Here is a tiny trained network, its code and every weight. The questions are about switching its units off for an input and a class, where a switched-off unit gives its printed mean instead of its output.

import numpy as np


def w(rows, s, z=0):
    codes = np.array(rows[::2]) - 128.0
    scale = np.full(codes.shape[1], s)
    scale[-1] = z or s
    return codes * scale


def f(y):
    return y / 2 * (1 + np.tanh(0.7978845608 * (y + 0.044715 * y**3)))


def log_softmax(a):
    a = a - a.max(-1, keepdims=True)
    return a - np.log(np.exp(a).sum(-1, keepdims=True))


def net(x, mask):
    res = np.array(x, float).reshape(1, 6) / 4 @ E
    y = f(res @ A[0][:, :-1].T + A[0][:, -1])
    res = res + np.where(mask, y, B[0][:, -1]) @ B[0][:, :-1]
    return log_softmax(res[-1] @ U[:, :-1].T + U[:, -1])


A, B = {}, {}
E = w([
[146,136,135,113,192,140,187],'x0',
[112,204,135,39,120,181,131],'x1',
[133,74,130,66,73,183,155],'x2',
[151,122,173,95,73,100,180],'x3',
[10,146,224,141,161,176,167],'x4',
[122,120,68,197,78,115,146],'x5',
],0.011)
A[0] = w([
[169,137,126,187,125,105,200,185],'neuron 1',
[124,250,139,85,161,82,189,255],'neuron 2',
[126,187,91,109,166,124,65,143],'neuron 3',
[115,55,167,182,85,179,71,36],'neuron 4',
[92,204,163,131,188,188,182,62],'neuron 5',
[102,140,131,110,129,100,49,121],'neuron 6',
[93,127,188,199,230,114,128,105],'neuron 7',
[163,162,177,63,123,110,88,53],'neuron 8',
[151,96,141,118,202,178,108,125],'neuron 9',
[146,109,98,53,185,154,65,156],'neuron 10',
[197,111,58,137,127,79,132,65],'neuron 11',
[25,102,152,162,207,134,106,62],'neuron 12',
[172,164,163,2,108,124,41,177],'neuron 13',
[177,140,102,140,130,98,48,150],'neuron 14',
[230,63,36,161,134,51,32,213],'neuron 15',
],0.011,0.0059)
B[0] = w([
[112,119,180,98,146,185,143,166],'neuron 1',
[134,150,142,142,158,168,58,218],'neuron 2',
[105,134,121,176,142,158,39,174],'neuron 3',
[196,205,56,163,141,103,126,148],'neuron 4',
[153,148,95,155,143,84,69,203],'neuron 5',
[99,154,147,150,123,154,120,148],'neuron 6',
[128,87,163,87,93,166,141,198],'neuron 7',
[110,90,153,113,152,150,105,149],'neuron 8',
[162,135,125,137,149,145,105,159],'neuron 9',
[93,140,180,175,144,150,110,175],'neuron 10',
[164,135,108,78,120,48,205,178],'neuron 11',
[136,111,141,97,53,157,156,189],'neuron 12',
[69,96,203,116,163,235,114,198],'neuron 13',
[144,161,73,173,153,85,129,178],'neuron 14',
[195,180,3,155,178,36,127,251],'neuron 15',
],0.012,0.017)
U = w([
[141,156,106,102,46,82,254,62],'0',
[88,84,255,93,85,223,137,253],'1',
[125,226,112,202,205,130,52,64],'2',
],0.0076,0.0032)

Each question gives the input, the list of numbers given to net, and the class t.
The units are the neurons (one row each of A and B). Each row of codes is followed by its name. A weight is (code - 128) times the scale printed after its matrix; where a second scale follows, it is the last column's (A, B and U).
mask holds one flag per neuron, in row order. A switched-off neuron (its flag False) gives its mean, the last column of its row in B, instead of its output. The means were averaged over made-up inputs and are rounded, as every weight is.
A unit's drop is (log p(t) with every unit on - log p(t) with that unit switched off) / (log p(t) with every unit on - log p(t) with every unit switched off).
The circuit of an input: a set's keep is (log p(t) with only the set's units on - log p(t) with every unit switched off) / (log p(t) with every unit on - log p(t) with every unit switched off). Starting from the 12 units with the biggest drops (on a tie, the unit counted first), units are removed one at a time, each time the one whose removal leaves the highest keep (on an exact tie, the one counted first), for as long as the keep stays at least 0.8.
circuit, biggest first: the units of the circuit, biggest drop first
unit that matters most: the unit with the biggest drop
top k neurons: the k neurons with the biggest drops, biggest first
drop when u is switched off: that unit's drop, to one decimal
input [-1,-6,-4,3,-4,4], class 0: circuit, biggest first	neuron 11
input [6,-7,2,0,-8,-2], class 0: top 2 neurons	neuron 11; neuron 2
input [8,-5,8,5,2,5], class 1: top 2 neurons	neuron 15; neuron 1
input [-5,0,-3,5,2,6], class 0: top 4 neurons	neuron 13; neuron 2; neuron 3; neuron 5
input [-2,-8,1,1,-8,0], class 0: top 2 neurons	neuron 11; neuron 2
input [1,7,-5,5,3,-5], class 1: top 2 neurons	neuron 15; neuron 13
input [-5,-7,-2,8,-5,-5], class 0: top 4 neurons	neuron 11; neuron 2; neuron 3; neuron 5
input [-1,-3,3,1,2,2], class 0: top 2 neurons	neuron 13; neuron 2
input [-2,-7,-2,5,-8,-2], class 0: top 2 neurons	neuron 11; neuron 2
input [5,7,3,4,1,7], class 1: top 2 neurons	neuron 15; neuron 14
input [-5,-7,1,3,8,5], class 1: top 2 neurons	neuron 15; neuron 11
input [1,6,5,0,-4,4], class 1: top 3 neurons	neuron 15; neuron 13; neuron 5
input [0,3,4,8,3,3], class 1: drop when neuron 15 is switched off	0.9
input [-3,-2,-8,7,2,4], class 1: unit that matters most	neuron 15
input [1,-2,-2,7,4,-6], class 1: drop when neuron 15 is switched off	0.2
input [-3,-5,5,-6,6,-5], class 1: drop when neuron 15 is switched off	0.7
input [-4,2,7,-5,3,-4], class 1: drop when neuron 7 is switched off	0.0
